Below is a small trained network, with its code and all its weights. Each question gives an input and a class and asks what happens when units are switched off, that is, made to give their printed mean instead of their output.

import numpy as np


def w(rows, s, z=0):
    codes = np.array(rows[::2]) - 128.0
    scale = np.full(codes.shape[1], s)
    scale[-1] = z or s
    return codes * scale


def norm(h):
    return h / np.sqrt((h * h).mean(-1, keepdims=True) + 1e-5)


def f(y):
    return np.maximum(y, 0)


def log_softmax(a):
    a = a - a.max(-1, keepdims=True)
    return a - np.log(np.exp(a).sum(-1, keepdims=True))


def net(x, mask):
    res = np.array(x, float).reshape(1, 7) / 4 @ E
    u = 0
    for l in range(2):
        y = f(norm(res) @ A[l][:, :-1].T + A[l][:, -1])
        res = res + np.where(mask[u : u + 9], y, B[l][:, -1]) @ B[l][:, :-1]
        u += 9
    return log_softmax(norm(res)[-1] @ U[:, :-1].T + U[:, -1])


A, B = {}, {}
E = w([
[150,192,109,203,138,174,90,212,178],'x0',
[140,115,189,93,99,27,138,71,209],'x1',
[101,139,2,94,18,163,160,71,149],'x2',
[133,139,127,70,228,37,79,163,48],'x3',
[205,139,146,131,143,134,219,116,109],'x4',
[39,93,133,131,156,160,138,74,223],'x5',
[141,10,96,127,177,122,146,215,125],'x6',
],0.0073)
A[0] = w([
[164,153,124,144,37,106,116,165,99,174],'0.n0',
[109,159,119,121,142,59,33,174,148,6],'0.n1',
[149,155,171,132,148,130,140,139,117,59],'0.n2',
[150,176,95,152,132,194,137,179,161,106],'0.n3',
[110,140,131,136,106,124,150,79,226,36],'0.n4',
[120,124,155,136,149,94,83,180,135,34],'0.n5',
[166,57,181,135,116,102,174,201,183,102],'0.n6',
[93,111,153,118,75,118,75,110,154,198],'0.n7',
[131,198,254,159,135,159,116,113,133,131],'0.n8',
],0.018,0.0018)
B[0] = w([
[164,212,100,59,92,209,179,112,130,213],'0.n0',
[68,110,161,135,213,74,6,166,159,206],'0.n1',
[138,77,51,121,159,85,183,152,110,172],'0.n2',
[127,207,62,140,218,166,102,165,164,233],'0.n3',
[133,149,131,116,51,164,175,39,168,235],'0.n4',
[163,90,162,124,152,134,156,172,88,188],'0.n5',
[185,19,132,191,181,66,53,107,171,215],'0.n6',
[122,173,73,137,172,164,171,107,141,200],'0.n7',
[159,31,240,32,100,74,53,224,93,245],'0.n8',
],0.013,0.011)
A[1] = w([
[107,83,174,172,117,86,75,179,110,105],'1.n0',
[116,117,172,121,76,144,39,107,220,86],'1.n1',
[102,59,112,169,133,248,163,202,138,118],'1.n2',
[128,221,141,179,134,122,103,166,194,107],'1.n3',
[164,176,217,110,21,131,185,138,149,3],'1.n4',
[81,200,75,171,138,141,162,135,106,77],'1.n5',
[94,185,162,198,61,140,162,80,195,57],'1.n6',
[93,73,127,211,59,213,156,181,176,65],'1.n7',
[106,155,152,146,146,102,166,129,36,49],'1.n8',
],0.016,0.0041)
B[1] = w([
[108,91,204,102,105,99,110,142,85,254],'1.n0',
[82,119,40,145,120,178,189,95,81,223],'1.n1',
[105,238,97,128,155,110,104,134,111,202],'1.n2',
[70,187,111,126,137,123,163,108,67,209],'1.n3',
[135,168,167,34,61,115,130,130,115,201],'1.n4',
[6,82,166,117,108,149,111,109,130,209],'1.n5',
[233,68,165,154,148,78,104,201,111,215],'1.n6',
[75,105,92,162,210,119,123,109,136,168],'1.n7',
[134,95,109,159,97,114,114,71,163,137],'1.n8',
],0.016,0.0094)
U = w([
[132,39,60,204,108,135,176,26,195,130],'0',
[161,140,136,36,3,161,186,67,146,153],'1',
[130,23,200,124,174,47,42,186,97,190],'2',
[71,123,155,199,65,107,120,114,143,2],'3',
[221,201,96,157,174,117,100,189,125,52],'4',
[30,214,47,127,160,192,122,113,130,196],'5',
],0.012,0.0055)

Each question gives the input, the list of numbers given to net, and the class t.
The units are the neurons (one row each of A and B). Each row of codes is followed by its name. A weight is (code - 128) times the scale printed after its matrix; where a second scale follows, it is the last column's (A, B and U).
mask holds one flag per neuron, layer by layer. A switched-off neuron (its flag False) gives its mean, the last column of its row in B, instead of its output. The means were averaged over made-up inputs and are rounded, as every weight is.
A unit's drop is (log p(t) with every unit on - log p(t) with that unit switched off) / (log p(t) with every unit on - log p(t) with every unit switched off).
The circuit of an input: a set's keep is (log p(t) with only the set's units on - log p(t) with every unit switched off) / (log p(t) with every unit on - log p(t) with every unit switched off). Starting from the 12 units with the biggest drops (on a tie, the unit counted first), units are removed one at a time, each time the one whose removal leaves the highest keep (on an exact tie, the one counted first), for as long as the keep stays at least 0.8.
units of the circuit, in order: the units of the circuit, biggest drop first
top k neurons: the k neurons with the biggest drops, biggest first
top k neurons in layer l: the k neurons of layer l with the biggest drops, biggest first
drop of u: that unit's drop, to one decimal
input [-7,-7,3,2,1,-6,2], class 1: top 2 neurons => (0.n3, 0.n7)
input [-7,6,-8,-6,-8,8,-2], class 1: units of the circuit, in order => (0.n4)
input [-2,-4,4,-2,-6,6,-6], class 0: units of the circuit, in order => (0.n4, 1.n6, 0.n8)
input [6,-6,-4,-4,5,1,6], class 4: top 2 neurons => (0.n3, 0.n6)
input [4,2,7,-1,-1,-1,2], class 5: top 2 neurons => (0.n3, 0.n8)
input [-1,4,2,0,6,8,0], class 1: top 2 neurons => (0.n4, 1.n4)
input [-3,0,6,-2,-8,2,-2], class 0: top 3 neurons in layer 1 => (1.n6, 1.n7, 1.n0)
input [-4,-8,0,6,2,-1,-2], class 0: top 4 neurons in layer 0 => (0.n8, 0.n1, 0.n6, 0.n3)
input [-7,8,8,4,-7,5,4], class 0: top 2 neurons in layer 0 => (0.n8, 0.n0)
input [-4,-1,7,8,0,6,3], class 5: top 4 neurons => (0.n8, 1.n6, 0.n6, 1.n0)
input [2,6,-1,-3,-5,-3,3], class 0: top 2 neurons => (0.n6, 0.n8)
input [6,5,8,7,-7,4,5], class 5: top 2 neurons in layer 1 => (1.n1, 1.n6)
input [-7,-3,6,-8,-6,4,0], class 0: top 2 neurons => (0.n8, 1.n7)
input [-4,-2,5,6,-2,-7,-6], class 1: units of the circuit, in order => (0.n0)
input [-2,-4,4,-1,-5,2,-7], class 1: top 3 neurons in layer 1 => (1.n2, 1.n6, 1.n1)
input [-7,0,5,-2,2,1,6], class 0: top 2 neurons => (0.n8, 0.n3)
input [2,0,6,-3,-1,-5,1], class 5: top 2 neurons => (0.n3, 0.n8)
input [-5,2,8,4,-5,3,2], class 0: drop of 1.n2 => 0.1
input [2,4,8,-2,-2,-1,7], class 0: drop of 0.n3 => 0.0
input [-5,-4,8,-1,-6,1,8], class 5: drop of 1.n2 => 0.1
input [0,-6,-1,1,-5,-2,-2], class 5: top neuron => (0.n8)
